Below are the code and all the weights of a small trained network. Each question names an input and a target symbol and asks about switching units off, where a switched-off unit gives its printed mean instead of its output.

import numpy as np


def w(rows, s, z=0):
    codes = np.array(rows[::2]) - 128.0
    scale = np.full(codes.shape[1], s)
    scale[-1] = z or s
    return codes * scale


def f(y):
    return np.maximum(y, 0)


def softmax(a):
    e = np.exp(a - a.max(-1, keepdims=True))
    return e / e.sum(-1, keepdims=True)


def log_softmax(a):
    a = a - a.max(-1, keepdims=True)
    return a - np.log(np.exp(a).sum(-1, keepdims=True))


def net(x, mask):
    ids = ['ΔΛΠΣΦβε'.index(c) for c in x.split()]
    T = len(ids)
    res = E[ids] + P[:T]
    u = 0
    for l in range(2):
        r = res
        for j in range(3):
            rows = slice(3 * j, 3 * j + 3)
            q, k, v = (r @ M[l][rows].T for M in (Q, K, V))
            z = softmax(np.where(np.tri(T) > 0, q @ k.T / 3**0.5, -1e9)) @ v
            o = O[l][rows]
            res = res + np.where(mask[u + j], z, o[:, -1]) @ o[:, :-1]
        u += 3
        y = f(res @ A[l][:, :-1].T + A[l][:, -1])
        res = res + np.where(mask[u : u + 4], y, B[l][:, -1]) @ B[l][:, :-1]
        u += 4
    return log_softmax(res[-1] @ U[:, :-1].T + U[:, -1])


Q, K, V, O, A, B = {}, {}, {}, {}, {}, {}
E = w([
[81,203,184,117,48],'Δ',
[82,116,164,150,178],'Λ',
[170,9,185,164,59],'Π',
[105,173,226,64,115],'Σ',
[32,244,124,171,123],'Φ',
[178,202,155,128,121],'β',
[145,118,93,192,43],'ε',
],0.011)
P = w([
[140,95,102,46,120],'0',
[212,163,184,157,204],'1',
[198,164,165,209,136],'2',
[110,168,101,88,182],'3',
[109,118,157,75,195],'4',
[103,181,138,156,107],'5',
[129,108,120,219,61],'6',
[171,44,179,117,72],'7',
[140,22,221,70,97],'8',
[75,254,231,163,69],'9',
[87,255,228,198,15],'10',
],0.0087)
Q[0] = w([
[115,132,62,74,120],'L0H1',
[202,147,173,84,43],'L0H1',
[103,98,84,78,113],'L0H1',
[156,107,5,42,152],'L0H2',
[102,175,126,137,55],'L0H2',
[154,101,48,131,126],'L0H2',
[103,109,113,117,158],'L0H3',
[197,124,57,87,169],'L0H3',
[182,101,176,125,100],'L0H3',
],0.013)
K[0] = w([
[237,187,219,181,181],'L0H1',
[172,134,77,37,27],'L0H1',
[254,156,206,191,156],'L0H1',
[181,191,211,230,173],'L0H2',
[140,73,175,68,208],'L0H2',
[161,165,100,124,188],'L0H2',
[221,117,127,184,169],'L0H3',
[150,224,177,182,184],'L0H3',
[110,164,97,150,70],'L0H3',
],0.009)
V[0] = w([
[114,122,54,121,57],'L0H1',
[122,94,149,94,139],'L0H1',
[187,152,82,178,181],'L0H1',
[121,101,108,113,77],'L0H2',
[181,53,138,82,126],'L0H2',
[149,128,179,133,6],'L0H2',
[68,138,162,112,83],'L0H3',
[111,69,106,117,129],'L0H3',
[105,121,60,115,107],'L0H3',
],0.012)
O[0] = w([
[46,237,53,185,163,85],'L0H1',
[74,114,173,123,153,144],'L0H1',
[153,173,211,180,28,36],'L0H1',
[216,63,66,229,170,142],'L0H2',
[182,84,180,127,143,216],'L0H2',
[244,61,28,124,109,254],'L0H2',
[57,115,28,73,246,176],'L0H3',
[195,166,156,176,210,75],'L0H3',
[2,228,152,231,225,30],'L0H3',
],0.0059,0.0036)
A[0] = w([
[92,164,63,163,2,151],'L0N1',
[131,58,148,141,73,254],'L0N2',
[114,67,111,122,157,98],'L0N3',
[81,51,108,183,92,159],'L0N4',
],0.006,0.0032)
B[0] = w([
[164,117,140,167,170,185],'L0N1',
[155,254,149,100,208,253],'L0N2',
[45,167,151,99,145,152],'L0N3',
[102,135,151,227,175,167],'L0N4',
],0.007,0.0053)
Q[1] = w([
[140,145,145,159,151],'L1H1',
[144,117,130,164,205],'L1H1',
[60,34,134,111,81],'L1H1',
[136,170,115,42,198],'L1H2',
[115,98,111,132,249],'L1H2',
[181,178,140,94,189],'L1H2',
[160,112,154,68,203],'L1H3',
[89,93,133,176,88],'L1H3',
[134,152,152,207,146],'L1H3',
],0.011)
K[1] = w([
[77,43,189,76,124],'L1H1',
[35,108,91,132,132],'L1H1',
[148,171,254,188,82],'L1H1',
[70,132,155,50,170],'L1H2',
[24,84,142,153,172],'L1H2',
[38,78,75,59,178],'L1H2',
[151,73,90,232,97],'L1H3',
[152,123,133,110,187],'L1H3',
[113,112,5,105,151],'L1H3',
],0.0085)
V[1] = w([
[221,185,162,149,80],'L1H1',
[92,103,225,130,193],'L1H1',
[180,93,141,61,78],'L1H1',
[131,124,114,55,144],'L1H2',
[123,143,113,162,155],'L1H2',
[113,91,142,153,163],'L1H2',
[180,77,112,252,110],'L1H3',
[114,69,155,164,208],'L1H3',
[76,210,109,115,127],'L1H3',
],0.013)
O[1] = w([
[181,155,163,154,158,193],'L1H1',
[191,176,126,30,1,230],'L1H1',
[180,36,110,228,92,200],'L1H1',
[162,46,81,186,106,253],'L1H2',
[162,119,109,53,149,106],'L1H2',
[115,172,113,148,71,116],'L1H2',
[95,224,105,169,126,87],'L1H3',
[166,182,61,88,78,150],'L1H3',
[105,132,166,38,156,91],'L1H3',
],0.0087,0.0046)
A[1] = w([
[30,143,131,243,109,10],'L1N1',
[254,105,115,132,232,16],'L1N2',
[174,34,109,92,48,211],'L1N3',
[78,102,160,23,184,90],'L1N4',
],0.0051,0.0013)
B[1] = w([
[159,78,100,66,185,147],'L1N1',
[95,130,109,123,126,227],'L1N2',
[34,212,169,254,63,254],'L1N3',
[231,139,109,158,138,183],'L1N4',
],0.0083,0.0079)
U = w([
[92,75,42,70,154,180],'Δ',
[123,176,171,61,66,189],'Λ',
[249,161,50,93,135,3],'Π',
[45,124,103,151,93,25],'Σ',
[211,123,124,1,170,168],'Φ',
[190,114,218,145,191,199],'β',
[86,223,143,120,189,67],'ε',
],0.0044)

Each question gives the input, a string of symbols that net reads in full, and the target symbol t.
The units are the heads (3 rows each of Q, K, V and O) and the neurons (one row each of A and B). Each row of codes is followed by its name. A weight is (code - 128) times the scale printed after its matrix; where a second scale follows, it is the last column's (O, A, B and U).
mask holds one flag per unit, layer by layer, with each layer's heads first. A switched-off unit (its flag False) gives its mean, the last column of its rows in O or B, instead of its output. The means were averaged over made-up inputs and are rounded, as every weight is.
A unit's drop is (log p(t) with every unit on - log p(t) with that unit switched off) / (log p(t) with every unit on - log p(t) with every unit switched off).
The circuit of an input: a set's keep is (log p(t) with only the set's units on - log p(t) with every unit switched off) / (log p(t) with every unit on - log p(t) with every unit switched off). Starting from the 12 units with the biggest drops (on a tie, the unit counted first), units are removed one at a time, each time the one whose removal leaves the highest keep (on an exact tie, the one counted first), for as long as the keep stays at least 0.8.
units of the circuit, in order: the units of the circuit, biggest drop first
k most important neurons: the k neurons with the biggest drops, biggest first
which heads matter: for each layer, one digit per head in row order, 1 if its drop is at least 0.15 and else 0, layers parted by /
input Π β Π, target Π: units of the circuit, in order -> L1H3, L0H2
input β Λ Σ Λ β Λ Σ β β ε, target β: which heads matter -> 101 / 101
input Π Φ Λ β β ε Λ Σ, target Π: units of the circuit, in order -> L1H3, L0H2
input Σ Π Δ Λ, target Σ: which heads matter -> 101 / 110
input ε Λ β Π Λ Δ β Π ε Σ β, target ε: which heads matter -> 101 / 111
input Φ Φ Σ ε, target Φ: 2 most important neurons -> L1N3, L1N4
input Λ Φ β, target Λ: which heads matter -> 010 / 100
input Π Δ β Φ β β Λ β Λ β, target Π: units of the circuit, in order -> L0H2, L1H3
input β β β β β β Λ, target β: units of the circuit, in order -> L1H1, L0H3, L0H1
input Λ Φ Σ β Λ Λ β, target Λ: units of the circuit, in order -> L1H1, L0H2
input Π β β β β β Λ Δ Π Δ ε, target Π: units of the circuit, in order -> L0H2, L1H3, L0H1
input Σ Δ Φ, target Σ: most important neuron -> L1N3
input Π Δ Φ Λ Π, target Π: which heads matter -> 011 / 001
input ε Π Λ Δ, target ε: units of the circuit, in order -> L1H3, L1H1, L0H1, L0H2
input Δ β Φ Π Π β Λ, target Δ: which heads matter -> 111 / 100
input Δ β Δ, target Δ: which heads matter -> 111 / 100
input Σ Λ β Λ Σ, target Σ: most important neuron -> L1N3
input Π β Φ, target Π: which heads matter -> 010 / 001
input β Δ Φ, target β: which heads matter -> 100 / 101
input Φ β Π Λ Π Δ β β Φ Δ ε, target Φ: 2 most important neurons -> L1N3, L0N1
input Φ Λ β β Π Π β β β Π Π, target Φ: 2 most important neurons -> L0N2, L1N3
input Δ ε Φ ε Σ Δ β Σ, target Δ: 2 most important neurons -> L1N3, L0N2
input β Λ β ε ε Λ β Φ Π Σ Δ, target β: which heads matter -> 000 / 100
